Below is a small trained network, with its code and all its weights. Each question gives an input and a class and asks what happens when units are switched off, that is, made to give their printed mean instead of their output.

import numpy as np


def w(rows, s, z=0):
    codes = np.array(rows[::2]) - 128.0
    scale = np.full(codes.shape[1], s)
    scale[-1] = z or s
    return codes * scale


def f(y):
    return y / 2 * (1 + np.tanh(0.7978845608 * (y + 0.044715 * y**3)))


def log_softmax(a):
    a = a - a.max(-1, keepdims=True)
    return a - np.log(np.exp(a).sum(-1, keepdims=True))


def net(x, mask):
    res = np.array(x, float).reshape(1, 7) / 4 @ E
    y = f(res @ A[0][:, :-1].T + A[0][:, -1])
    res = res + np.where(mask, y, B[0][:, -1]) @ B[0][:, :-1]
    return log_softmax(res[-1] @ U[:, :-1].T + U[:, -1])


A, B = {}, {}
E = w([
[216,11,101,158],'x0',
[188,177,227,225],'x1',
[37,136,46,254],'x2',
[23,40,217,130],'x3',
[128,126,127,127],'x4',
[128,125,128,128],'x5',
[128,125,127,129],'x6',
],0.0053)
A[0] = w([
[164,166,199,213,133],'n1',
[72,197,137,112,37],'n2',
[87,96,48,65,39],'n3',
[68,75,203,134,119],'n4',
[134,166,168,163,150],'n5',
[74,121,81,25,205],'n6',
[81,183,139,110,33],'n7',
[159,165,44,140,14],'n8',
[131,155,107,188,45],'n9',
[160,137,178,18,79],'n10',
[51,44,179,123,65],'n11',
[180,190,73,130,47],'n12',
[103,117,73,81,43],'n13',
[166,126,157,61,84],'n14',
[93,121,78,193,56],'n15',
[77,227,140,93,60],'n16',
[191,180,67,128,89],'n17',
[188,50,101,172,103],'n18',
[172,133,178,61,89],'n19',
[186,59,109,158,98],'n20',
[52,218,155,71,209],'n21',
[136,1,95,119,211],'n22',
[184,177,113,118,35],'n23',
[82,93,72,64,211],'n24',
[167,119,173,58,126],'n25',
[96,114,180,137,232],'n26',
[74,54,199,121,174],'n27',
[89,126,78,166,119],'n28',
[70,117,65,61,253],'n29',
[145,155,198,176,199],'n30',
[208,159,55,150,73],'n31',
[162,185,219,204,107],'n32',
[179,36,97,153,119],'n33',
[67,62,193,134,65],'n34',
[182,35,109,158,125],'n35',
[97,130,72,205,66],'n36',
[186,194,66,125,72],'n37',
[101,150,137,119,202],'n38',
[163,121,157,64,87],'n39',
[174,136,166,60,105],'n40',
[174,118,174,50,120],'n41',
[107,129,88,173,5],'n42',
],0.0084,0.0032)
B[0] = w([
[205,31,110,92,203],'n1',
[126,126,202,104,136],'n2',
[187,2,185,117,168],'n3',
[111,147,59,65,185],'n4',
[175,93,141,120,157],'n5',
[203,102,151,142,233],'n6',
[111,147,213,89,125],'n7',
[92,81,117,93,141],'n8',
[80,10,121,120,132],'n9',
[79,58,126,198,201],'n10',
[92,135,50,46,184],'n11',
[55,106,101,36,151],'n12',
[163,70,163,88,137],'n13',
[92,103,140,169,164],'n14',
[52,29,201,194,155],'n15',
[110,173,240,104,161],'n16',
[78,124,62,71,167],'n17',
[104,206,202,93,189],'n18',
[27,54,87,215,176],'n19',
[99,197,199,86,175],'n20',
[152,183,177,149,219],'n21',
[157,196,155,131,255],'n22',
[85,53,93,82,133],'n23',
[250,79,126,156,218],'n24',
[75,103,127,212,189],'n25',
[162,161,75,107,192],'n26',
[117,161,52,84,215],'n27',
[125,57,156,180,159],'n28',
[212,114,136,165,238],'n29',
[194,76,90,123,197],'n30',
[92,144,113,67,172],'n31',
[209,19,115,89,202],'n32',
[107,208,213,127,199],'n33',
[84,133,54,37,171],'n34',
[103,220,197,109,203],'n35',
[57,62,171,210,167],'n36',
[79,122,86,40,166],'n37',
[160,146,141,139,161],'n38',
[74,95,146,189,162],'n39',
[70,91,116,190,178],'n40',
[78,102,127,199,198],'n41',
[89,43,181,130,121],'n42',
],0.0058,0.0045)
U = w([
[144,142,117,152,254],'0',
[27,66,140,225,74],'1',
[245,71,129,114,23],'2',
[59,141,51,21,50],'3',
[155,164,116,162,190],'4',
[118,213,244,120,58],'5',
[160,150,106,160,148],'6',
],0.011,0.0082)

Each question gives the input, the list of numbers given to net, and the class t.
The units are the neurons (one row each of A and B). Each row of codes is followed by its name. A weight is (code - 128) times the scale printed after its matrix; where a second scale follows, it is the last column's (A, B and U).
mask holds one flag per neuron, in row order. A switched-off neuron (its flag False) gives its mean, the last column of its row in B, instead of its output. The means were averaged over made-up inputs and are rounded, as every weight is.
A unit's drop is (log p(t) with every unit on - log p(t) with that unit switched off) / (log p(t) with every unit on - log p(t) with every unit switched off).
The circuit of an input: a set's keep is (log p(t) with only the set's units on - log p(t) with every unit switched off) / (log p(t) with every unit on - log p(t) with every unit switched off). Starting from the 12 units with the biggest drops (on a tie, the unit counted first), units are removed one at a time, each time the one whose removal leaves the highest keep (on an exact tie, the one counted first), for as long as the keep stays at least 0.8.
circuit, biggest first: the units of the circuit, biggest drop first
unit that matters most: the unit with the biggest drop
top k neurons: the k neurons with the biggest drops, biggest first
drop of u: that unit's drop, to one decimal
input [-6,8,1,-5,-1,3,-3], class 2: top 2 neurons -> n32, n1
input [3,-6,-1,1,5,-2,6], class 2: circuit, biggest first -> n24, n3
input [-8,-7,4,-5,6,-7,-1], class 5: circuit, biggest first -> n16, n21
input [4,-7,2,-5,0,4,0], class 2: circuit, biggest first -> n3, n24
input [0,-7,6,7,6,4,7], class 2: unit that matters most -> n24
input [6,1,7,-6,-5,-6,-3], class 1: circuit, biggest first -> n36, n15
input [-4,3,8,-7,0,5,0], class 1: circuit, biggest first -> n36, n15
input [7,-1,4,7,-1,-3,0], class 3: circuit, biggest first -> n11, n34, n27
input [-7,-3,7,8,4,-5,1], class 3: top 4 neurons -> n11, n34, n4, n27
input [4,-2,-4,7,5,2,-4], class 3: top 4 neurons -> n11, n34, n27, n4
input [-2,-8,-5,8,3,6,-2], class 2: top 4 neurons -> n24, n6, n29, n3
input [-2,8,-6,2,6,2,-7], class 2: top 3 neurons -> n32, n1, n30
input [-1,-3,7,-7,3,3,4], class 1: top 3 neurons -> n36, n15, n28
input [-8,-6,-4,1,-1,-6,2], class 5: unit that matters most -> n16
input [-1,-5,0,-2,2,4,4], class 2: drop of n24 -> 0.2
input [-2,0,-1,-5,4,-4,2], class 3: drop of n22 -> 0.1
input [-1,4,8,-5,-2,-6,-2], class 1: drop of n36 -> 0.2
